Below are the code and all the weights of a small trained network. Each question names an input and a class and asks about switching units off, where a switched-off unit gives its printed mean instead of its output.

import numpy as np


def w(rows, s, z=0):
    codes = np.array(rows[::2]) - 128.0
    scale = np.full(codes.shape[1], s)
    scale[-1] = z or s
    return codes * scale


def norm(h):
    return h / np.sqrt((h * h).mean(-1, keepdims=True) + 1e-5)


def f(y):
    return np.maximum(y, 0)


def log_softmax(a):
    a = a - a.max(-1, keepdims=True)
    return a - np.log(np.exp(a).sum(-1, keepdims=True))


def net(x, mask):
    res = np.array(x, float).reshape(1, 2) / 4 @ E
    u = 0
    for l in range(4):
        y = f(norm(res) @ A[l][:, :-1].T + A[l][:, -1])
        res = res + np.where(mask[u : u + 3], y, B[l][:, -1]) @ B[l][:, :-1]
        u += 3
    return log_softmax(norm(res)[-1] @ U[:, :-1].T + U[:, -1])


A, B = {}, {}
E = w([
[131,148,118,76,112,252,130,166,156,113,86,101],'x0',
[129,100,22,173,49,102,108,125,166,136,106,132],'x1',
],0.0033)
A[0] = w([
[143,226,158,101,206,162,171,114,22,90,223,124,175],'0.n1',
[123,98,73,8,145,182,116,245,154,100,37,65,218],'0.n2',
[171,64,159,194,83,15,103,91,83,164,231,175,2],'0.n3',
],0.0015,0.0027)
B[0] = w([
[132,65,66,153,113,100,114,105,175,135,122,159,212],'0.n1',
[86,105,144,133,130,2,111,115,95,120,116,108,253],'0.n2',
[125,66,114,83,178,11,181,165,120,84,81,142,173],'0.n3',
],0.0041,0.0033)
A[1] = w([
[188,172,186,83,219,200,192,164,76,111,136,160,116],'1.n1',
[135,167,106,55,127,253,135,220,167,127,42,69,8],'1.n2',
[115,66,64,126,124,83,123,132,158,119,86,151,122],'1.n3',
],0.0038,0.0016)
B[1] = w([
[66,98,127,176,83,171,51,73,214,179,152,98,181],'1.n1',
[150,114,87,150,156,3,193,164,53,48,95,176,205],'1.n2',
[140,172,173,94,150,206,125,132,120,136,152,117,254],'1.n3',
],0.0053,0.0049)
A[2] = w([
[137,148,215,46,185,183,156,120,135,172,156,136,144],'2.n1',
[186,88,3,103,39,157,126,153,245,128,105,121,6],'2.n2',
[134,177,135,62,128,182,153,205,41,110,88,117,74],'2.n3',
],0.004,0.0023)
B[2] = w([
[149,158,64,120,42,220,108,195,151,67,69,82,252],'2.n1',
[38,179,234,252,215,231,6,60,145,202,162,148,235],'2.n2',
[191,102,159,165,172,13,146,87,76,115,121,121,238],'2.n3',
],0.004,0.0026)
A[3] = w([
[164,134,71,149,185,36,196,172,5,157,95,198,103],'3.n1',
[211,211,125,47,45,253,177,252,129,100,44,83,3],'3.n2',
[86,137,165,183,152,218,61,89,244,198,165,133,84],'3.n3',
],0.0045,0.0033)
B[3] = w([
[75,23,217,64,226,68,196,89,131,77,117,154,255],'3.n1',
[243,181,25,99,34,186,217,235,24,84,32,2,199],'3.n2',
[139,222,120,180,69,191,28,108,202,198,177,173,247],'3.n3',
],0.006,0.0062)
U = w([
[65,54,209,66,223,12,217,86,101,62,106,223,245],'0',
[113,204,119,198,60,216,1,46,222,234,235,218,121],'1',
[232,186,45,69,18,211,227,219,48,75,43,23,2],'2',
],0.0068,0.0032)

Each question gives the input, the list of numbers given to net, and the class t.
The units are the neurons (one row each of A and B). Each row of codes is followed by its name. A weight is (code - 128) times the scale printed after its matrix; where a second scale follows, it is the last column's (A, B and U).
mask holds one flag per neuron, layer by layer. A switched-off neuron (its flag False) gives its mean, the last column of its row in B, instead of its output. The means were averaged over made-up inputs and are rounded, as every weight is.
A unit's drop is (log p(t) with every unit on - log p(t) with that unit switched off) / (log p(t) with every unit on - log p(t) with every unit switched off).
The circuit of an input: a set's keep is (log p(t) with only the set's units on - log p(t) with every unit switched off) / (log p(t) with every unit on - log p(t) with every unit switched off). Starting from all 12 units, units are removed one at a time, each time the one whose removal leaves the highest keep (on an exact tie, the one counted first), for as long as the keep stays at least 0.8.
circuit, biggest first: the units of the circuit, biggest drop first
k most important neurons: the k neurons with the biggest drops, biggest first
drop when u is switched off: that unit's drop, to one decimal
input [-1,-7], class 1: circuit, biggest first	1.n1
input [6,-6], class 0: 2 most important neurons	1.n2; 2.n2
input [1,-1], class 2: 2 most important neurons	1.n2; 2.n1
input [-4,-5], class 1: 4 most important neurons	0.n2; 1.n2; 2.n3; 1.n3
input [5,6], class 1: 2 most important neurons	2.n2; 0.n2
input [8,-8], class 0: 3 most important neurons	1.n2; 1.n3; 2.n2
input [8,7], class 0: 3 most important neurons	1.n2; 0.n1; 1.n1
input [-1,-3], class 2: 2 most important neurons	0.n1; 2.n1
input [-7,-8], class 1: 3 most important neurons	1.n2; 0.n2; 1.n1
input [3,-4], class 1: 2 most important neurons	1.n1; 1.n3
input [5,-6], class 1: 2 most important neurons	1.n1; 3.n1
input [-1,2], class 2: 3 most important neurons	1.n3; 1.n2; 2.n1
input [3,8], class 1: drop when 2.n2 is switched off	0.3
input [8,-6], class 0: circuit, biggest first	1.n2
input [0,1], class 2: drop when 1.n2 is switched off	2.6
input [5,-4], class 0: drop when 1.n2 is switched off	7.1
input [8,6], class 0: drop when 2.n3 is switched off	0.0
input [6,7], class 1: 2 most important neurons	2.n2; 0.n2
